cols: E H N K L M
[ 80.3  76.4 -35.9  33.1  32.7  32.6] -> Z134
[ 0.6 16.3 -5.6 59.8 24.8  0.8] -> Z626
[ 13.0  12.3  16.4 -39.0   3.7  65.1] -> Z333
[-19.2 -41.6  37.7  68.3  17.5  10.1] -> Z765
has: [-41.6  37.7]  yes
has: [ 76.4 -35.9  33.1]  yes
miss Z134: [ 76.4  80.3  32.7  33.1 -35.9]  [32.6]
has: [-19.2 -41.6  37.7]  yes
col: [16.4 37.7]  N
has: [16.3 -5.6 59.8 24.8]  yes
has: [24.8 59.8]  no

cols: D G T X
[12.3 81.1 48.8 77.5]  Z150
[ 52.8 -45.0  16.8 -45.1]  Z716
[ 52.4 -44.9  16.7 -44.8]  Z481
has: [ 52.8 -45.0  16.7]  no
has: [ 16.7 -44.8]  yes
has: [-44.8  16.7]  no
miss Z481: [-44.8  16.7  52.4]  [-44.9]
col: [ 81.1 -45.0]  G
miss Z716: [-45.1  52.8  16.8]  [-45.0]

cols: W J A R
[ 80.3 -66.1  41.0 -26.2] -> Z254
[ 20.3 -46.8  18.2 -40.1] -> Z136
[-74.6 -66.1  41.0 -26.2] -> Z258
[ 33.0 -23.5  54.9 -53.9] -> Z530
has: [-46.7  18.2]  no
col: [18.2 41.0 54.9]  A
col: [-74.6  33.0]  W

cols: B U F C Z S P V Y
[-68.1  46.3 -56.3   2.0 -16.5 -23.5  -5.3   8.2   1.5] -> Z740
[-65.5  26.7 -70.6  13.0  -7.5 -19.8 -13.9   0.7   7.2] -> Z509
[ 33.2 -26.1   2.4 -52.4  -8.3  65.0  32.2  -9.0 -31.0] -> Z156
[ 32.3 -44.1   6.5 -22.0   1.2 -72.9  21.2  32.3 -23.9] -> Z437
[ 19.2 -52.4   4.9 -29.3 -24.3 -30.6  53.3  -1.7 -51.1] -> Z154
asked: [ 19.2 -52.4   4.9 -29.3 -24.3 -30.6  53.3  -1.7 -51.1]  Z154
col: [33.2 32.3]  B
col: [-26.1 -44.1]  U
asked: [-65.5  26.7 -70.6  13.0  -7.5 -19.8 -13.9   0.7   7.2]  Z509
has: [ 13.0 -70.6]  no

cols: mazi vapo lilug Kag vogin zasi
[ 22.8 -14.9  28.7   6.0 -53.9   0.0] = Z289
[ 10.1 -35.8  55.0  -5.9  -1.6   3.4] = Z967
[ 33.1  -4.0 -28.9  -3.6 -37.3  32.6] = Z356
[ 31.2 -32.8   3.9 -16.2   4.7  45.9] = Z904
[ -5.1 -24.9  20.1 -14.2  55.0  15.3] = Z811
[-21.8  10.8 -25.6  -3.9  56.2  -2.9] = Z600
[ 22.8 -14.9  28.7   6.0  59.4   0.0] = Z9
[ 16.4   4.7 -51.6  -8.4  10.0  36.2] = Z409
[ -4.7 -24.6  19.7 -14.8  54.9  14.9] = Z326
[  3.8  24.3 -22.5  16.2 -52.1 -18.8] = Z596
[  3.8  24.3 -22.5  -6.3 -52.1 -18.8] = Z755
col: [28.7 55.0]  lilug
asked: [ -4.7 -24.6  19.7 -14.8  54.9  14.9]  Z326
asked: [  3.8  24.3 -22.5  -6.3 -52.1 -18.8]  Z755

cols: Lafum ligu Sogu tupa zok lusot piduk sof
[-29.8  26.7  57.8  17.2  24.2  -0.1  61.3  57.9] : Z407
[-46.2  28.5 -44.6  65.0  11.6 -58.1  49.8  20.5] : Z435
[-49.9  28.2 -46.2  71.1   7.8 -46.9  55.8  24.4] : Z696
miss Z407: [-29.8  -0.1  17.2  26.7  61.3  57.8  24.2]  [57.9]
col: [-46.2 -49.9]  Lafum

cols: dad sep rov tol maf
[-17.3  15.6  23.0  61.4 -11.3] -> Z574
[-22.5  26.0  36.7  47.1 -15.5] -> Z524
[-24.3  20.1  24.1  46.1 -27.0] -> Z587
[-18.8  39.6  39.2  39.3 -15.7] -> Z823
[  4.4  67.3  25.3  67.2 -25.6] -> Z35
[-18.8  39.6  39.2  39.3 -53.6] -> Z251
[-13.7  36.0  67.7  53.4 -32.2] -> Z949
[-34.1  39.9  23.3  42.9 -20.0] -> Z278
[-20.5  36.2  40.1  55.2 -13.6] -> Z593
[-26.1  38.5  23.9  56.2 -20.4] -> Z421
[ -9.3  34.0  39.1  59.4 -16.6] -> Z687
[-31.8  19.9  54.2  65.5 -21.1] -> Z29
miss Z35: [ 67.3 -25.6  25.3   4.4]  [67.2]
col: [-15.7 -25.6 -53.6 -32.2 -20.0 -13.6 -20.4]  maf
col: [-27.0 -15.7 -25.6 -53.6 -32.2 -20.0]  maf
has: [  4.4  67.3  25.2  67.2 -25.6]  no
col: [-15.5 -27.0 -15.7 -25.6 -53.6 -32.2 -20.0 -13.6 -20.4]  maf
miss Z574: [-11.3  61.4  23.0  15.6]  [-17.3]

cols: kesu zez Tob Pib dit ras sulon fosi firet
[-20.0   6.7   9.4   8.8 -56.6  -2.2 -36.6 -42.6 -48.8] = Z277
[-35.7 -43.5  -8.2  17.3 -33.2  22.0 -68.2 -23.0   9.3] = Z439
[  9.8 -20.2  -6.8  25.3  19.9  28.9  -7.5  28.5  34.5] = Z517
[ -0.8 -48.2 -17.5 -11.3  -3.0   3.4 -41.9  16.0  56.8] = Z888
[ -9.3  37.4  27.0  27.0  26.5  15.6  33.4 -31.5 -75.9] = Z735
[  1.6 -13.1  -3.3   6.6 -12.7   5.6 -11.5  15.4  34.3] = Z752
[-53.0 -35.5  -3.3 -18.9 -20.1 -13.4 -61.3 -44.5  -8.5] = Z876
[  8.0 -28.3 -28.9 -38.3  27.7 -11.8  -8.2  26.6  46.1] = Z619
[-61.3  -2.3  21.5  -3.0  17.0 -16.5  -9.9 -65.6 -77.0] = Z873
has: [-36.6 -42.7]  no
asked: [  1.6 -13.1  -3.3   6.6 -12.7   5.6 -11.5  15.4  34.3]  Z752

